Below are the code and all the weights of a small trained network. Each question names an input and a target symbol and asks about switching units off, where a switched-off unit gives its printed mean instead of its output.

import numpy as np


def w(rows, s, z=0):
    codes = np.array(rows[::2]) - 128.0
    scale = np.full(codes.shape[1], s)
    scale[-1] = z or s
    return codes * scale


def f(y):
    return y / 2 * (1 + np.tanh(0.7978845608 * (y + 0.044715 * y**3)))


def softmax(a):
    e = np.exp(a - a.max(-1, keepdims=True))
    return e / e.sum(-1, keepdims=True)


def log_softmax(a):
    a = a - a.max(-1, keepdims=True)
    return a - np.log(np.exp(a).sum(-1, keepdims=True))


def net(x, mask):
    ids = ['βγδζηλξτφ'.index(c) for c in x.split()]
    T = len(ids)
    res = E[ids] + P[:T]
    r = res
    for j in range(2):
        rows = slice(4 * j, 4 * j + 4)
        q, k, v = (r @ M[0][rows].T for M in (Q, K, V))
        z = softmax(np.where(np.tri(T) > 0, q @ k.T / 4**0.5, -1e9)) @ v
        o = O[0][rows]
        res = res + np.where(mask[j], z, o[:, -1]) @ o[:, :-1]
    y = f(res @ A[0][:, :-1].T + A[0][:, -1])
    res = res + np.where(mask[2:18], y, B[0][:, -1]) @ B[0][:, :-1]
    return log_softmax(res[-1] @ U[:, :-1].T + U[:, -1])


Q, K, V, O, A, B = {}, {}, {}, {}, {}, {}
E = w([
[163,111,130],'β',
[141,181,153],'γ',
[136,211,170],'δ',
[203,83,37],'ζ',
[1,232,56],'η',
[156,190,135],'λ',
[166,172,120],'ξ',
[131,194,166],'τ',
[40,53,43],'φ',
],0.018)
P = w([
[255,12,112],'0',
[249,184,3],'1',
[174,180,86],'2',
[134,178,114],'3',
[113,169,123],'4',
[98,176,131],'5',
[74,176,150],'6',
],0.0052)
Q[0] = w([
[144,84,78],'h0',
[180,132,143],'h0',
[155,135,203],'h0',
[100,131,69],'h0',
[152,158,103],'h1',
[140,5,107],'h1',
[59,161,79],'h1',
[161,198,123],'h1',
],0.015)
K[0] = w([
[132,109,56],'h0',
[65,81,138],'h0',
[235,156,150],'h0',
[102,208,86],'h0',
[104,133,217],'h1',
[175,13,151],'h1',
[49,30,122],'h1',
[82,244,137],'h1',
],0.011)
V[0] = w([
[147,12,57],'h0',
[153,97,116],'h0',
[187,212,191],'h0',
[133,139,94],'h0',
[155,180,207],'h1',
[139,134,109],'h1',
[191,146,172],'h1',
[194,230,209],'h1',
],0.011)
O[0] = w([
[191,46,125,114],'h0',
[199,92,200,127],'h0',
[136,190,128,177],'h0',
[18,75,73,220],'h0',
[185,203,163,119],'h1',
[137,224,1,182],'h1',
[196,150,156,112],'h1',
[160,152,158,254],'h1',
],0.0066,0.0035)
A[0] = w([
[103,171,219,123],'n0',
[112,120,110,131],'n1',
[171,145,195,243],'n2',
[150,17,192,178],'n3',
[116,96,158,254],'n4',
[202,119,95,88],'n5',
[150,124,157,203],'n6',
[235,145,166,153],'n7',
[128,37,147,173],'n8',
[91,176,81,211],'n9',
[193,160,79,144],'n10',
[197,143,129,122],'n11',
[184,254,57,135],'n12',
[118,128,73,163],'n13',
[99,98,19,135],'n14',
[39,145,55,150],'n15',
],0.012,0.0078)
B[0] = w([
[123,82,174,174],'n0',
[173,173,225,141],'n1',
[161,150,79,192],'n2',
[132,181,210,173],'n3',
[249,154,2,147],'n4',
[67,93,178,161],'n5',
[170,173,3,152],'n6',
[211,137,197,203],'n7',
[134,193,152,175],'n8',
[118,106,28,201],'n9',
[71,203,178,184],'n10',
[151,129,213,170],'n11',
[164,27,153,255],'n12',
[153,221,83,167],'n13',
[149,197,186,212],'n14',
[241,83,188,204],'n15',
],0.0051,0.021)
U = w([
[188,62,149,150],'β',
[102,250,143,135],'γ',
[120,156,120,178],'δ',
[107,130,144,39],'ζ',
[129,189,43,159],'η',
[123,119,135,2],'λ',
[121,116,135,25],'ξ',
[120,111,93,212],'τ',
[110,124,141,44],'φ',
],0.013,0.0063)

Each question gives the input, a string of symbols that net reads in full, and the target symbol t.
The units are the heads (4 rows each of Q, K, V and O) and the neurons (one row each of A and B). Each row of codes is followed by its name. A weight is (code - 128) times the scale printed after its matrix; where a second scale follows, it is the last column's (O, A, B and U).
mask holds one flag per unit, heads first, then neurons. A switched-off unit (its flag False) gives its mean, the last column of its rows in O or B, instead of its output. The means were averaged over made-up inputs and are rounded, as every weight is.
A unit's drop is (log p(t) with every unit on - log p(t) with that unit switched off) / (log p(t) with every unit on - log p(t) with every unit switched off).
The circuit of an input: a set's keep is (log p(t) with only the set's units on - log p(t) with every unit switched off) / (log p(t) with every unit on - log p(t) with every unit switched off). Starting from the 12 units with the biggest drops (on a tie, the unit counted first), units are removed one at a time, each time the one whose removal leaves the highest keep (on an exact tie, the one counted first), for as long as the keep stays at least 0.8.
circuit, biggest first: the units of the circuit, biggest drop first
top k neurons: the k neurons with the biggest drops, biggest first
which heads matter: for each layer, one digit per head in row order, 1 if its drop is at least 0.15 and else 0, layers parted by /
drop when u is switched off: that unit's drop, to one decimal
input β τ γ τ ζ ζ, target γ: top 2 neurons -> n12, n15
input ξ ζ γ τ, target β: which heads matter -> 01
input η η ξ, target η: which heads matter -> 00
input φ ζ ζ ζ ξ β γ, target β: circuit, biggest first -> n14, n10
input τ ξ φ φ η ζ, target η: circuit, biggest first -> n12, h1
input ζ τ ζ λ η φ γ, target η: which heads matter -> 00
input φ ζ ζ ζ ξ δ, target β: which heads matter -> 01
input ζ γ τ ζ λ, target β: top neuron -> n12
input ξ δ η ζ, target η: which heads matter -> 10
input δ λ η η η φ λ, target η: top 3 neurons -> n9, n7, n11
input ζ η λ, target η: drop when n6 is switched off -> -0.1
input ζ ζ ζ γ λ, target β: drop when n13 is switched off -> 0.2
input ζ ζ τ, target β: drop when n14 is switched off -> 0.2
input γ ζ η ζ ζ ζ ξ, target η: top neuron -> n12
